Here is a tiny trained network, its code and every weight. The questions are about switching its units off for an input and a target symbol, where a switched-off unit gives its printed mean instead of its output.

import numpy as np


def w(rows, s, z=0):
    codes = np.array(rows[::2]) - 128.0
    scale = np.full(codes.shape[1], s)
    scale[-1] = z or s
    return codes * scale


def f(y):
    return y / 2 * (1 + np.tanh(0.7978845608 * (y + 0.044715 * y**3)))


def softmax(a):
    e = np.exp(a - a.max(-1, keepdims=True))
    return e / e.sum(-1, keepdims=True)


def log_softmax(a):
    a = a - a.max(-1, keepdims=True)
    return a - np.log(np.exp(a).sum(-1, keepdims=True))


def net(x, mask):
    ids = ['ΓΠΣαβδεζλφψ'.index(c) for c in x.split()]
    T = len(ids)
    res = E[ids] + P[:T]
    r = res
    for j in range(2):
        rows = slice(4 * j, 4 * j + 4)
        q, k, v = (r @ M[0][rows].T for M in (Q, K, V))
        z = softmax(np.where(np.tri(T) > 0, q @ k.T / 4**0.5, -1e9)) @ v
        o = O[0][rows]
        res = res + np.where(mask[j], z, o[:, -1]) @ o[:, :-1]
    y = f(res @ A[0][:, :-1].T + A[0][:, -1])
    res = res + np.where(mask[2:6], y, B[0][:, -1]) @ B[0][:, :-1]
    return log_softmax(res[-1] @ U[:, :-1].T + U[:, -1])


Q, K, V, O, A, B = {}, {}, {}, {}, {}, {}
E = w([
[63,131,122,50,106],'Γ',
[63,124,124,44,96],'Π',
[64,138,120,67,108],'Σ',
[5,146,124,114,88],'α',
[110,194,123,147,145],'β',
[126,187,91,133,115],'δ',
[174,125,192,132,111],'ε',
[89,147,105,118,51],'ζ',
[128,104,73,133,177],'λ',
[99,116,179,147,147],'φ',
[84,148,73,156,213],'ψ',
],0.025)
P = w([
[125,180,141,2,134],'0',
[118,159,133,13,124],'1',
[112,142,130,29,119],'2',
[108,133,124,44,117],'3',
[102,123,120,60,118],'4',
[96,118,113,76,113],'5',
[88,116,112,93,112],'6',
[95,104,102,106,103],'7',
[86,104,106,124,97],'8',
[83,98,105,142,93],'9',
[77,97,104,162,95],'10',
[71,95,107,181,86],'11',
[75,90,103,191,81],'12',
[70,92,90,197,93],'13',
],0.012)
Q[0] = w([
[72,160,132,121,50],'H0',
[91,108,132,117,147],'H0',
[165,87,127,199,183],'H0',
[196,174,213,167,99],'H0',
[153,101,130,123,188],'H1',
[214,40,152,131,180],'H1',
[139,26,109,144,251],'H1',
[182,185,218,125,115],'H1',
],0.013)
K[0] = w([
[156,130,91,197,128],'H0',
[131,150,156,179,111],'H0',
[133,134,169,79,117],'H0',
[145,176,112,2,195],'H0',
[121,170,135,86,102],'H1',
[136,178,119,39,129],'H1',
[92,142,143,80,89],'H1',
[150,88,123,73,216],'H1',
],0.019)
V[0] = w([
[94,109,164,190,76],'H0',
[121,252,115,160,158],'H0',
[185,151,128,149,51],'H0',
[124,119,63,127,108],'H0',
[118,219,150,111,146],'H1',
[150,130,163,103,107],'H1',
[201,110,182,155,109],'H1',
[166,149,165,83,156],'H1',
],0.016)
O[0] = w([
[114,56,170,197,73,116],'H0',
[38,113,97,197,191,158],'H0',
[103,203,28,169,2,68],'H0',
[236,155,87,150,191,153],'H0',
[131,54,70,215,98,171],'H1',
[106,150,185,198,109,113],'H1',
[77,206,182,169,196,3],'H1',
[146,137,188,219,52,113],'H1',
],0.0082,0.017)
A[0] = w([
[222,187,86,216,255,192],'N0',
[46,103,59,47,112,194],'N1',
[78,174,218,174,139,221],'N2',
[4,165,138,77,131,5],'N3',
],0.0083,0.0016)
B[0] = w([
[120,159,255,191,97,145],'N0',
[116,209,171,165,154,254],'N1',
[204,24,56,52,132,145],'N2',
[239,131,177,169,135,160],'N3',
],0.0095,0.022)
U = w([
[97,117,182,127,119,165],'Γ',
[86,118,139,85,115,143],'Π',
[92,113,128,106,131,131],'Σ',
[140,100,78,130,206,97],'α',
[97,114,128,108,130,67],'β',
[160,170,121,108,155,96],'δ',
[108,132,81,119,94,254],'ε',
[154,157,71,163,159,141],'ζ',
[200,121,140,166,145,117],'λ',
[2,40,146,87,116,190],'φ',
[73,103,150,159,159,95],'ψ',
],0.0093,0.0044)

Each question gives the input, a string of symbols that net reads in full, and the target symbol t.
The units are the heads (4 rows each of Q, K, V and O) and the neurons (one row each of A and B). Each row of codes is followed by its name. A weight is (code - 128) times the scale printed after its matrix; where a second scale follows, it is the last column's (O, A, B and U).
mask holds one flag per unit, heads first, then neurons. A switched-off unit (its flag False) gives its mean, the last column of its rows in O or B, instead of its output. The means were averaged over made-up inputs and are rounded, as every weight is.
A unit's drop is (log p(t) with every unit on - log p(t) with that unit switched off) / (log p(t) with every unit on - log p(t) with every unit switched off).
The circuit of an input: a set's keep is (log p(t) with only the set's units on - log p(t) with every unit switched off) / (log p(t) with every unit on - log p(t) with every unit switched off). Starting from all 6 units, units are removed one at a time, each time the one whose removal leaves the highest keep (on an exact tie, the one counted first), for as long as the keep stays at least 0.8.
units of the circuit, in order: the units of the circuit, biggest drop first
unit that matters most: the unit with the biggest drop
top k neurons: the k neurons with the biggest drops, biggest first
which heads matter: for each layer, one digit per head in row order, 1 if its drop is at least 0.15 and else 0, layers parted by /
input β Π α, target ψ: which heads matter -> 11
input β ε Π α Σ Π β φ ψ Σ, target α: which heads matter -> 11
input ζ ζ ε Γ β λ Π φ Γ, target Γ: units of the circuit, in order -> [H1 H0 N3]
input α Π Γ β, target ψ: units of the circuit, in order -> [H0 H1 N0]
input ζ Π Σ, target ε: units of the circuit, in order -> [H0]
input ζ φ φ α, target Γ: which heads matter -> 10
input λ α Π Π ζ ζ δ β λ ζ, target δ: which heads matter -> 01
input ψ Σ ψ Γ Σ ζ δ ζ α, target ε: which heads matter -> 10
input β ψ φ δ ψ α, target α: units of the circuit, in order -> [H0 N3]
input Σ ε Π, target λ: units of the circuit, in order -> [N3 H1 N2]
input Π Γ Σ Σ ψ ε β λ α Σ Π β α, target ψ: top 3 neurons -> [N1 N3 N2]
input λ Γ Γ Π λ ψ, target λ: units of the circuit, in order -> [N0 H0]
input Γ β δ Π ζ Π ζ Π ψ α Γ, target α: units of the circuit, in order -> [H0 H1]
input λ β Γ ψ λ Π Π Π Π ψ Π, target α: units of the circuit, in order -> [H0 H1]
input λ λ Σ Π ζ λ δ φ δ Γ Π ε φ Σ, target Γ: unit that matters most -> H1
input β α φ ε Σ Π α φ δ ε Π, target λ: units of the circuit, in order -> [N3 H1]
input Γ Π α φ λ λ, target φ: units of the circuit, in order -> [H0 N3]
input λ ψ Σ Π λ δ α, target δ: units of the circuit, in order -> [H1 N3 N1]
input Γ α ψ Π β ε α ψ φ ψ λ Γ ψ δ, target α: which heads matter -> 01
input λ α Π ψ ψ Π ζ Γ, target ε: top neuron -> [N3]
input ε Π β λ, target ε: which heads matter -> 11
input ζ Γ Π Π Γ ζ Π Π φ Π, target Γ: units of the circuit, in order -> [H1 N3 H0]
input β φ δ ε ε δ Π Π Σ β Σ, target ψ: which heads matter -> 10
input ε φ Π, target Γ: which heads matter -> 10
input Γ ζ Γ α ψ δ Σ ε ε α α δ φ ψ, target φ: which heads matter -> 10
